B:
kora: [-3.80, 0.08, -0.10, 0.84, 1.30, -2.06, 0.56, -0.47, -2.06, 2.96, -1.73, 1.15, 0.15, 0.62, 0.12, -0.33, 3.77, -1.54, 2.53, -0.79]
vipeb: [-0.77, -0.71, -0.43, 1.57, 0.32, 0.02, -0.23, -0.50, -2.00, 1.53, 0.02, -0.64, -0.91, -0.15, -0.04, 0.17, 2.97, -1.33, 0.71, 0.34]
raref: [-2.72, 0.37, 0.56, 0.37, 0.27, -1.19, 0.28, -0.56, -1.03, 1.12, -1.20, 0.33, 0.45, 0.19, -0.06, 0.54, 0.07, -1.29, 0.13, -0.14]
rar: [-3.93, -0.14, 0.29, 1.68, 0.61, -1.81, 0.25, 0.61, -2.93, 3.16, -1.20, -0.04, 0.99, -0.31, -0.32, 1.08, 4.56, -2.54, 2.13, 0.54]
Gab: [-3.45, 1.37, -0.38, -0.29, 0.21, -1.97, 0.19, -1.84, -0.11, 0.70, -2.36, -0.23, 0.28, 0.36, 0.36, 0.39, -1.90, -0.82, 1.03, -0.87]
pepi: [-3.71, 0.13, 0.33, 1.36, 0.24, -1.77, 0.18, 0.22, -2.39, 2.58, -1.59, 0.40, 1.22, -0.18, -0.39, 0.55, 3.31, -1.88, 1.79, 0.20]
tinuk: [2.98, -0.17, -0.27, -2.03, -0.94, 2.08, -0.54, -0.35, 3.36, -3.93, 0.12, -0.57, 0.81, -0.47, 0.56, -0.03, -7.37, 2.80, -2.91, -0.53]
zeko: [-5.26, -0.23, 1.34, 1.40, 1.19, -2.81, 0.37, 0.58, -2.63, 3.56, -1.96, 1.78, 1.33, -0.44, 0.03, 0.92, 4.28, -2.52, 2.77, -0.15]
tep: [-5.17, -0.23, 0.84, 1.76, 1.31, -1.99, 0.47, 0.67, -3.18, 3.45, -1.93, 0.91, 0.42, -0.17, -0.18, 0.74, 5.58, -2.72, 3.00, 0.35]
meras: [-0.78, 0.35, -0.36, -0.71, 1.06, -0.97, -0.29, -1.68, 0.63, 0.49, -1.79, 0.60, -0.58, 0.48, -0.06, -0.21, 0.53, 0.30, -0.97, -0.17]
Fiv: [-1.98, 0.43, -0.48, 2.18, -0.30, -0.44, -0.14, -0.81, -2.12, 1.66, 0.31, -1.07, -0.57, 0.45, -0.51, 0.51, 2.31, -1.94, 2.33, 0.26]
Mon: [-0.81, 0.25, 0.15, -0.93, 0.97, -1.65, 0.75, -1.09, 0.02, 0.87, -1.81, 1.46, 0.08, 0.78, -0.08, -0.32, 0.99, 0.14, -0.12, -0.66]
Kozez: [-3.39, 0.23, 0.26, 1.78, 0.64, -2.18, 0.31, -0.43, -2.66, 2.88, -1.70, 0.82, 0.28, 0.79, 0.18, -0.09, 4.32, -2.16, 3.55, -1.01]
Lidu: [-3.99, 0.00, 0.26, 2.22, 0.92, -1.38, 0.27, -0.23, -2.73, 3.22, -1.32, 0.22, -0.25, 0.30, -0.08, 0.13, 5.18, -2.51, 3.45, -0.08]
vuleb: [-0.01, -0.03, 0.24, -0.12, -1.12, -0.05, -0.44, -0.56, -0.35, -1.17, 0.24, -0.52, -0.45, 0.04, 0.03, 0.68, -1.89, -0.02, -0.72, 0.61]
mibur: [1.58, 0.33, -0.77, 0.82, -1.08, 1.77, -0.78, -1.37, -0.15, -1.34, 1.28, -1.89, -1.35, 0.43, -0.27, 0.12, -2.10, 0.05, -0.22, 0.83]
vam: [-0.59, -0.56, 0.33, -0.27, -0.10, 0.49, -0.24, 0.12, -0.70, 0.42, 0.51, -0.45, 0.13, -1.00, -0.23, 0.70, 0.39, -0.55, -1.22, 1.19]
nemi: [-2.34, -0.24, 0.61, 1.25, -0.53, -0.35, -0.39, 0.61, -1.81, 1.08, 0.52, -0.92, 0.19, -0.90, -0.32, 0.81, 1.18, -1.46, 1.24, 0.76]
Moki: [-0.10, 1.04, -0.44, -1.34, -0.06, -1.06, 0.33, -1.18, 1.38, -0.37, -1.94, 0.77, 0.97, 0.75, -0.01, -0.40, -2.62, 0.84, -1.11, -0.65]
Teme: [-3.98, -0.44, 0.46, 1.90, 1.18, -1.70, 0.33, 0.51, -3.17, 3.81, -1.56, 0.90, -0.33, 0.11, -0.36, 0.78, 5.95, -2.52, 2.71, 0.52]
bedud: [-3.46, -0.05, 0.37, 1.62, 0.77, -1.54, -0.12, -0.50, -1.93, 2.61, -1.49, 0.06, 0.05, -0.22, 0.04, 0.67, 3.87, -2.19, 2.30, -0.14]
neme: [-0.36, 0.04, -0.24, -0.60, -0.16, -0.71, -0.33, -1.28, 0.61, -1.09, -0.92, -0.25, 0.70, -0.17, 0.21, 0.26, -3.33, 0.81, -1.32, 0.17]
modol: [-0.32, 0.13, -0.74, 1.22, -0.13, 0.70, -0.54, -1.61, -0.69, 0.05, 0.31, -1.68, -0.99, 0.56, 0.04, 0.18, 0.00, -0.59, 0.09, 0.67]
tupa: [-1.16, 0.91, -0.61, 0.04, 0.15, -1.25, -0.21, -2.15, 0.32, 0.13, -1.51, 0.10, -0.22, 1.18, 0.30, -0.15, -1.56, 0.04, -0.10, -0.37]
Sis: [-0.44, 0.63, -0.38, -0.54, -0.03, -1.41, 0.12, -1.45, 0.49, 0.35, -1.06, 0.62, -0.16, 0.84, -0.32, -0.24, -0.24, 0.41, -0.48, -0.50]
lupu: [-2.23, 0.12, 0.07, -0.04, 0.67, -1.41, 0.12, -0.78, -0.42, 1.31, -1.24, 0.89, -0.12, 0.69, 0.22, -0.65, 1.92, -0.66, 1.07, -0.36]
Vuru: [-4.11, 0.09, 0.81, 1.23, 0.88, -2.44, 0.39, 0.46, -2.29, 2.99, -1.86, 1.28, 1.09, -0.31, 0.13, 0.66, 3.49, -2.18, 2.10, -0.18]
figok: [1.35, 0.51, -0.78, 0.08, -1.05, 1.44, -0.66, -1.64, 1.04, -2.06, 0.43, -1.45, -0.94, 0.43, 0.49, -0.01, -4.38, 0.83, -1.06, -0.13]
Zitil: [-4.37, 0.09, 0.07, 2.49, 1.20, -1.41, 0.15, -0.43, -2.82, 3.30, -1.44, -0.20, -0.10, 0.16, 0.04, 0.81, 4.70, -2.98, 3.19, -0.12]
sal: [0.08, 0.25, -0.29, -0.03, 0.51, 0.87, -0.84, -0.80, 0.47, -0.97, -0.15, -0.79, -0.27, -0.14, -0.01, 0.52, -2.07, 0.15, -1.27, 0.49]

[-0.95, 0.84, 1.11, 1.61, -0.76, 0.34, 0.53, -3.09, 0.46, 0.02, 1.30, 1.30, -0.04, -2.88, 0.58, -1.09, -0.77, 6.58, 0.18] | Vuru
[0.73, 0.62, 1.12, 1.80, -0.67, 0.21, 0.06, -3.45, 0.01, -0.21, 1.18, 1.92, 0.60, -2.65, 0.22, -1.32, -0.82, 5.61, 0.15] | bedud
[0.94, 0.56, 2.02, 3.19, -0.76, 0.35, 0.02, -4.93, 0.17, 0.10, 0.64, 2.56, 0.71, -3.80, 0.64, -1.57, -1.07, 7.47, 0.10] | Zitil
[-1.48, 0.23, -0.18, -0.51, 0.11, -0.30, -0.49, 0.57, -0.86, -0.86, 1.19, -0.08, -0.85, 2.11, -0.62, 0.04, 1.28, -0.37, 0.29] | neme
[-0.89, 0.15, 1.38, -0.50, -0.25, -0.90, 0.30, -0.49, 0.56, -0.74, -0.18, -0.31, -2.48, -2.29, -1.50, 0.18, -0.43, -2.13, 0.28] | Mon
[0.10, 0.34, 1.09, -1.35, -0.32, -1.45, -0.29, -0.19, -0.02, -1.61, 0.63, 0.77, -1.83, -2.03, -1.92, -0.29, -0.21, -2.74, 0.30] | meras
[1.35, -0.46, -0.57, 1.26, 0.35, 0.31, -0.51, 0.02, -0.96, -0.15, -0.10, 0.82, 0.82, 2.63, 0.40, 0.10, 0.99, 0.01, -0.10] | mibur
[-0.10, -0.35, -0.45, 0.25, 0.45, -0.06, -1.01, 0.89, -1.19, -0.50, 0.35, -0.21, 0.08, 3.26, -0.33, 0.29, 0.93, -2.25, 0.26] | figok
[-0.44, 0.33, 1.45, 0.36, -0.42, -0.43, 0.19, -1.54, 0.34, -0.74, 0.28, 0.37, -1.12, -2.61, -1.07, -0.43, -0.78, 0.55, 0.25] | lupu
[1.41, 0.10, 0.44, 3.06, -0.47, 0.77, 0.02, -2.74, -0.32, 0.46, 0.12, 1.36, 0.39, -0.24, 1.04, -0.87, -0.37, 4.69, 0.02] | Fiv
[-0.70, 0.54, 0.37, 0.68, -0.33, 0.06, 0.02, -1.54, -0.38, -0.55, 1.34, 0.88, -0.29, -0.26, -0.09, -0.49, 0.19, 3.15, 0.22] | raref
[0.39, 0.04, -0.07, -1.00, 0.08, -0.33, -0.52, 0.30, -0.90, -0.94, 1.13, 1.14, 0.37, 1.15, -1.00, -0.13, 0.58, -0.45, 0.20] | sal
[-2.05, -0.11, -2.51, -2.57, 0.73, -0.35, -0.75, 4.43, -0.97, -0.92, 1.23, -2.54, 0.40, 5.42, -0.64, 1.10, 1.29, -5.91, 0.38] | tinuk
[0.93, 0.21, -0.48, -1.11, -0.09, 0.10, 0.13, -0.07, -0.54, -0.30, 1.47, 1.92, 1.26, 0.76, -0.08, -0.44, 0.38, 2.10, 0.01] | vam
[-0.47, 0.76, 0.59, 1.83, -0.76, 0.44, 0.49, -2.96, 0.23, 0.14, 1.16, 1.38, -0.04, -1.75, 0.86, -1.00, -0.52, 6.40, 0.05] | pepi
[-0.19, 0.35, 2.31, 1.78, -0.59, 0.28, 0.23, -3.36, 0.58, 0.26, 0.12, 1.05, -0.53, -4.07, -0.40, -0.85, -1.46, 3.55, 0.39] | kora
[-1.80, 0.27, 0.08, -0.56, -0.20, -0.98, -0.04, 1.06, 0.05, -1.31, 0.35, -1.60, -2.81, 0.39, -1.32, 0.40, 0.15, -3.21, 0.30] | Moki
[1.77, -0.09, 0.53, 1.11, -0.05, -0.02, -0.50, -1.25, -0.87, -0.63, 0.25, 1.69, 0.47, 0.34, -0.51, -0.41, 0.22, 1.09, 0.03] | modol
[2.31, 0.20, 0.20, 1.09, -0.51, 0.42, 0.31, -1.74, -0.14, -0.03, 0.64, 1.83, 1.15, -0.91, 0.06, -0.64, -0.77, 3.00, -0.06] | vipeb
[-0.65, 0.23, 0.97, 0.66, -0.23, -0.88, -0.49, -0.69, -0.37, -1.32, 0.27, -0.27, -1.95, -0.31, -1.16, -0.19, 0.16, -1.01, 0.23] | tupa
[-0.43, 0.06, 1.06, -0.11, -0.18, -1.10, -0.07, -0.21, 0.25, -1.07, -0.26, -0.42, -2.49, -1.33, -1.51, 0.18, -0.28, -2.74, 0.27] | Sis
[1.31, 0.65, 1.66, 2.11, -0.91, 0.35, 0.64, -4.22, 0.56, 0.14, 0.70, 2.74, 0.81, -4.29, 0.64, -1.51, -1.19, 7.65, -0.12] | Teme
[0.89, 0.42, 1.87, 3.53, -0.76, 0.66, 0.45, -4.59, 0.56, 0.43, 0.06, 1.86, 0.51, -3.81, 0.69, -1.30, -1.38, 6.65, 0.01] | Lidu
[-0.24, 0.30, 2.06, 3.69, -0.61, 0.90, 0.46, -4.29, 0.69, 0.71, -0.15, 0.81, -0.07, -3.61, 0.52, -0.93, -1.50, 5.35, 0.26] | Kozez
[0.07, 0.73, 1.98, 2.18, -0.85, 0.41, 0.58, -4.61, 0.63, 0.21, 0.90, 2.52, 0.44, -4.57, 0.60, -1.42, -1.07, 8.46, 0.04] | tep
[-0.22, 0.02, -0.61, 0.24, 0.10, 0.27, 0.00, 0.08, -0.63, -0.24, 0.72, 0.34, 0.10, 2.02, 0.14, 0.11, 0.76, 1.16, 0.08] | vuleb
[0.41, 0.73, 0.76, 2.21, -0.86, 0.58, 0.42, -3.51, 0.04, 0.23, 0.93, 2.01, 0.32, -1.79, 1.22, -1.38, -0.35, 8.16, -0.16] | rar
[-2.15, 0.47, 1.54, 1.61, -0.20, -0.84, -0.87, -1.94, -0.64, -1.18, 0.63, 0.20, -2.40, -0.77, -0.64, -0.44, 0.73, 1.70, 0.38] | Gab
[-1.38, 0.86, 1.61, 1.89, -0.79, 0.48, 0.71, -3.93, 0.71, 0.33, 1.19, 1.60, -0.06, -3.92, 0.70, -1.14, -0.86, 7.93, 0.17] | zeko
[0.56, 0.27, -0.13, 0.99, -0.23, 0.60, -0.13, -1.43, -0.59, 0.50, 1.12, 1.96, 1.12, 1.07, 1.29, -0.80, 0.49, 5.20, 0.01] | nemi
